Below is a small trained network, with its code and all its weights. Each question gives an input and a target symbol and asks what happens when units are switched off, that is, made to give their printed mean instead of their output.

import numpy as np


def w(rows, s, z=0):
    codes = np.array(rows[::2]) - 128.0
    scale = np.full(codes.shape[1], s)
    scale[-1] = z or s
    return codes * scale


def norm(h):
    return h / np.sqrt((h * h).mean(-1, keepdims=True) + 1e-5)


def f(y):
    return np.maximum(y, 0)


def softmax(a):
    e = np.exp(a - a.max(-1, keepdims=True))
    return e / e.sum(-1, keepdims=True)


def log_softmax(a):
    a = a - a.max(-1, keepdims=True)
    return a - np.log(np.exp(a).sum(-1, keepdims=True))


def net(x, mask):
    ids = ['ΔΛΣΨΩαβγεζημξτφ'.index(c) for c in x.split()]
    T = len(ids)
    res = E[ids] + P[:T]
    r = norm(res)
    for j in range(2):
        rows = slice(2 * j, 2 * j + 2)
        q, k, v = (r @ M[0][rows].T for M in (Q, K, V))
        z = softmax(np.where(np.tri(T) > 0, q @ k.T / 2**0.5, -1e9)) @ v
        o = O[0][rows]
        res = res + np.where(mask[j], z, o[:, -1]) @ o[:, :-1]
    y = f(norm(res) @ A[0][:, :-1].T + A[0][:, -1])
    res = res + np.where(mask[2:10], y, B[0][:, -1]) @ B[0][:, :-1]
    return log_softmax(norm(res)[-1] @ U[:, :-1].T + U[:, -1])


Q, K, V, O, A, B = {}, {}, {}, {}, {}, {}
E = w([
[108,129,108,148,147],'Δ',
[102,117,120,139,148],'Λ',
[129,131,97,160,143],'Σ',
[102,117,116,137,152],'Ψ',
[91,105,110,141,136],'Ω',
[112,139,177,122,146],'α',
[101,109,111,141,132],'β',
[156,159,105,171,157],'γ',
[116,113,103,146,112],'ε',
[149,173,166,139,164],'ζ',
[116,90,159,138,123],'η',
[123,136,125,143,169],'μ',
[195,151,169,158,68],'ξ',
[138,159,112,132,165],'τ',
[99,172,93,249,141],'φ',
],0.019)
P = w([
[82,183,70,125,70],'0',
[59,134,114,234,66],'1',
[77,84,130,193,116],'2',
[86,168,47,114,150],'3',
[141,151,87,148,191],'4',
[125,77,122,158,75],'5',
[146,49,128,186,169],'6',
[151,112,80,128,186],'7',
[163,94,79,136,198],'8',
[175,39,103,178,175],'9',
[177,2,99,186,168],'10',
],0.0098)
Q[0] = w([
[153,68,183,251,111],'H0',
[123,124,129,94,94],'H0',
[134,158,64,54,192],'H1',
[172,66,140,174,178],'H1',
],0.014)
K[0] = w([
[202,102,103,19,145],'H0',
[8,214,135,129,125],'H0',
[139,101,199,255,79],'H1',
[230,61,143,17,189],'H1',
],0.0085)
V[0] = w([
[239,158,245,182,26],'H0',
[162,16,126,149,29],'H0',
[254,153,17,206,182],'H1',
[199,163,63,80,78],'H1',
],0.0087)
O[0] = w([
[194,124,3,124,78,96],'H0',
[142,187,194,131,52,6],'H0',
[94,189,76,89,114,152],'H1',
[142,165,162,48,137,2],'H1',
],0.016,0.0053)
A[0] = w([
[244,134,152,115,129,155],'N0',
[183,51,62,147,106,200],'N1',
[146,60,174,107,197,104],'N2',
[137,26,129,187,192,198],'N3',
[28,2,145,48,9,163],'N4',
[95,183,50,92,87,135],'N5',
[45,150,110,142,35,254],'N6',
[178,161,93,185,183,72],'N7',
],0.0073,0.0068)
B[0] = w([
[125,45,31,26,3,135],'N0',
[202,134,163,46,92,198],'N1',
[186,127,94,170,52,155],'N2',
[138,255,86,135,148,248],'N3',
[235,226,67,219,247,142],'N4',
[79,89,207,89,9,149],'N5',
[205,175,109,86,90,181],'N6',
[86,111,140,163,220,146],'N7',
],0.0069,0.013)
U = w([
[124,112,166,126,113,51],'Δ',
[127,119,179,146,125,46],'Λ',
[124,150,167,107,108,22],'Σ',
[126,78,193,115,135,208],'Ψ',
[125,104,188,146,101,117],'Ω',
[189,5,115,245,149,185],'α',
[161,134,199,132,122,77],'β',
[81,138,92,100,94,52],'γ',
[189,228,219,121,113,160],'ε',
[137,83,27,80,163,101],'ζ',
[208,150,181,195,66,19],'η',
[106,99,143,119,128,91],'μ',
[228,73,142,87,29,252],'ξ',
[124,103,142,38,160,235],'τ',
[103,146,86,178,39,198],'φ',
],0.011,0.0036)

Each question gives the input, a string of symbols that net reads in full, and the target symbol t.
The units are the heads (2 rows each of Q, K, V and O) and the neurons (one row each of A and B). Each row of codes is followed by its name. A weight is (code - 128) times the scale printed after its matrix; where a second scale follows, it is the last column's (O, A, B and U).
mask holds one flag per unit, heads first, then neurons. A switched-off unit (its flag False) gives its mean, the last column of its rows in O or B, instead of its output. The means were averaged over made-up inputs and are rounded, as every weight is.
A unit's drop is (log p(t) with every unit on - log p(t) with that unit switched off) / (log p(t) with every unit on - log p(t) with every unit switched off).
The circuit of an input: a set's keep is (log p(t) with only the set's units on - log p(t) with every unit switched off) / (log p(t) with every unit on - log p(t) with every unit switched off). Starting from all 10 units, units are removed one at a time, each time the one whose removal leaves the highest keep (on an exact tie, the one counted first), for as long as the keep stays at least 0.8.
circuit, biggest first: the units of the circuit, biggest drop first
k most important neurons: the k neurons with the biggest drops, biggest first
which heads matter: for each layer, one digit per head in row order, 1 if its drop is at least 0.15 and else 0, layers parted by /
drop when u is switched off: that unit's drop, to one decimal
input α α ξ ζ Σ, target ξ: which heads matter -> 10
input ξ Λ ζ ζ ξ τ α γ ζ β α, target ζ: which heads matter -> 01
input φ ζ ε Σ η Ψ ε μ ξ η, target ξ: which heads matter -> 10
input ζ ζ α ξ α η α γ η γ φ, target φ: circuit, biggest first -> H1, H0
input ζ ζ α, target ζ: circuit, biggest first -> H0
input γ Σ α Δ ζ α γ, target ζ: circuit, biggest first -> H1, H0
input β Δ μ α τ α ε η ξ γ, target ξ: circuit, biggest first -> H0, N1
input α τ α α ζ, target α: which heads matter -> 01
input ζ φ α ζ α α φ γ ζ α η, target ζ: which heads matter -> 01
input ζ ε ε η, target ε: which heads matter -> 10
input ε γ ξ ξ ζ ε, target ξ: circuit, biggest first -> H0, N1
input ζ α γ, target ζ: which heads matter -> 11
input ζ ζ α φ ε α α ε, target α: which heads matter -> 01
input ε α η, target ε: most important neuron -> N4
input Ω φ α α, target φ: circuit, biggest first -> H0, H1, N1
input ε ζ φ, target ε: circuit, biggest first -> H0, H1
input Ω ζ α α ε ε ξ η Σ, target ξ: 2 most important neurons -> N3, N5
input α α α ξ α ε ξ Ω Ψ, target ξ: 2 most important neurons -> N3, N5
input ζ ζ ζ φ, target ζ: which heads matter -> 10
input α ζ τ γ α α α τ, target α: which heads matter -> 01
input α α α α η ξ α, target ξ: circuit, biggest first -> H0
input ζ φ φ, target ζ: which heads matter -> 11
input ξ α α Ω, target α: drop when H0 is switched off -> -0.1
input α ζ α, target α: drop when H1 is switched off -> 1.1
input ε ζ γ, target ε: drop when N6 is switched off -> 0.2
input ξ Λ ζ η α α ζ ξ Ω ξ, target ξ: drop when N3 is switched off -> 0.1
input ε ε ε Λ, target ε: circuit, biggest first -> H0
input α γ ξ ζ ε φ ζ ξ Δ ζ, target ξ: 2 most important neurons -> N3, N5
